Below are the code and all the weights of a small trained network. Each question names an input and a class and asks about switching units off, where a switched-off unit gives its printed mean instead of its output.

import numpy as np


def w(rows, s, z=0):
    codes = np.array(rows[::2]) - 128.0
    scale = np.full(codes.shape[1], s)
    scale[-1] = z or s
    return codes * scale


def f(y):
    return y / 2 * (1 + np.tanh(0.7978845608 * (y + 0.044715 * y**3)))


def log_softmax(a):
    a = a - a.max(-1, keepdims=True)
    return a - np.log(np.exp(a).sum(-1, keepdims=True))


def net(x, mask):
    res = np.array(x, float).reshape(1, 3) / 4 @ E
    y = f(res @ A[0][:, :-1].T + A[0][:, -1])
    res = res + np.where(mask, y, B[0][:, -1]) @ B[0][:, :-1]
    return log_softmax(res[-1] @ U[:, :-1].T + U[:, -1])


A, B = {}, {}
E = w([
[253,119,110],'x0',
[111,152,25],'x1',
[145,221,157],'x2',
],0.013)
A[0] = w([
[136,95,162,86],'neuron 0',
[141,101,200,32],'neuron 1',
[196,69,98,55],'neuron 2',
[144,158,218,64],'neuron 3',
[140,205,44,26],'neuron 4',
[148,128,151,48],'neuron 5',
[132,152,50,105],'neuron 6',
[117,238,168,79],'neuron 7',
[45,119,127,49],'neuron 8',
[169,111,116,90],'neuron 9',
[82,98,139,84],'neuron 10',
[141,111,172,78],'neuron 11',
[196,169,123,57],'neuron 12',
[122,160,137,208],'neuron 13',
[99,6,104,254],'neuron 14',
],0.019,0.0053)
B[0] = w([
[129,112,27,157],'neuron 0',
[58,97,72,188],'neuron 1',
[36,196,158,214],'neuron 2',
[95,91,49,216],'neuron 3',
[106,109,70,202],'neuron 4',
[30,131,91,141],'neuron 5',
[74,38,88,194],'neuron 6',
[214,196,95,220],'neuron 7',
[58,150,175,197],'neuron 8',
[21,218,197,171],'neuron 9',
[48,204,126,168],'neuron 10',
[88,115,33,164],'neuron 11',
[94,179,157,204],'neuron 12',
[177,136,168,165],'neuron 13',
[254,198,88,253],'neuron 14',
],0.0097,0.015)
U = w([
[32,228,150,128],'0',
[78,78,6,133],'1',
[163,199,79,163],'2',
[179,125,126,253],'3',
[166,80,206,72],'4',
[168,47,188,90],'5',
[154,87,221,73],'6',
[152,78,108,66],'7',
],0.012,0.013)

Each question gives the input, the list of numbers given to net, and the class t.
The units are the neurons (one row each of A and B). Each row of codes is followed by its name. A weight is (code - 128) times the scale printed after its matrix; where a second scale follows, it is the last column's (A, B and U).
mask holds one flag per neuron, in row order. A switched-off neuron (its flag False) gives its mean, the last column of its row in B, instead of its output. The means were averaged over made-up inputs and are rounded, as every weight is.
A unit's drop is (log p(t) with every unit on - log p(t) with that unit switched off) / (log p(t) with every unit on - log p(t) with every unit switched off).
The circuit of an input: a set's keep is (log p(t) with only the set's units on - log p(t) with every unit switched off) / (log p(t) with every unit on - log p(t) with every unit switched off). Starting from the 12 units with the biggest drops (on a tie, the unit counted first), units are removed one at a time, each time the one whose removal leaves the highest keep (on an exact tie, the one counted first), for as long as the keep stays at least 0.8.
units of the circuit, in order: the units of the circuit, biggest drop first
unit that matters most: the unit with the biggest drop
top k neurons: the k neurons with the biggest drops, biggest first
drop when u is switched off: that unit's drop, to one decimal
input [-3,1,-4], class 2: unit that matters most => neuron 14
input [4,-1,-2], class 0: top 2 neurons => neuron 2; neuron 7
input [-4,6,8], class 2: top 2 neurons => neuron 7; neuron 3
input [7,-6,6], class 0: top 3 neurons => neuron 12; neuron 14; neuron 9
input [1,7,6], class 1: top 2 neurons => neuron 6; neuron 4
input [-3,-3,-2], class 3: units of the circuit, in order => neuron 2; neuron 9; neuron 3
input [-4,-1,-5], class 2: top 3 neurons => neuron 14; neuron 2; neuron 9
input [0,3,-1], class 3: top 3 neurons => neuron 3; neuron 1; neuron 11
input [-3,0,2], class 3: top 3 neurons => neuron 2; neuron 9; neuron 12
input [-2,-5,-6], class 2: top 3 neurons => neuron 14; neuron 6; neuron 3
input [-5,-1,-6], class 2: top 4 neurons => neuron 14; neuron 2; neuron 9; neuron 12
input [1,-7,-8], class 2: top 3 neurons => neuron 14; neuron 6; neuron 3
input [5,-5,-5], class 0: top 4 neurons => neuron 2; neuron 9; neuron 7; neuron 6
input [0,7,7], class 1: units of the circuit, in order => neuron 4
input [-1,0,-8], class 2: drop when neuron 14 is switched off => 0.5
input [-1,3,-2], class 3: drop when neuron 4 is switched off => 0.1
input [5,0,-2], class 0: drop when neuron 2 is switched off => 0.2
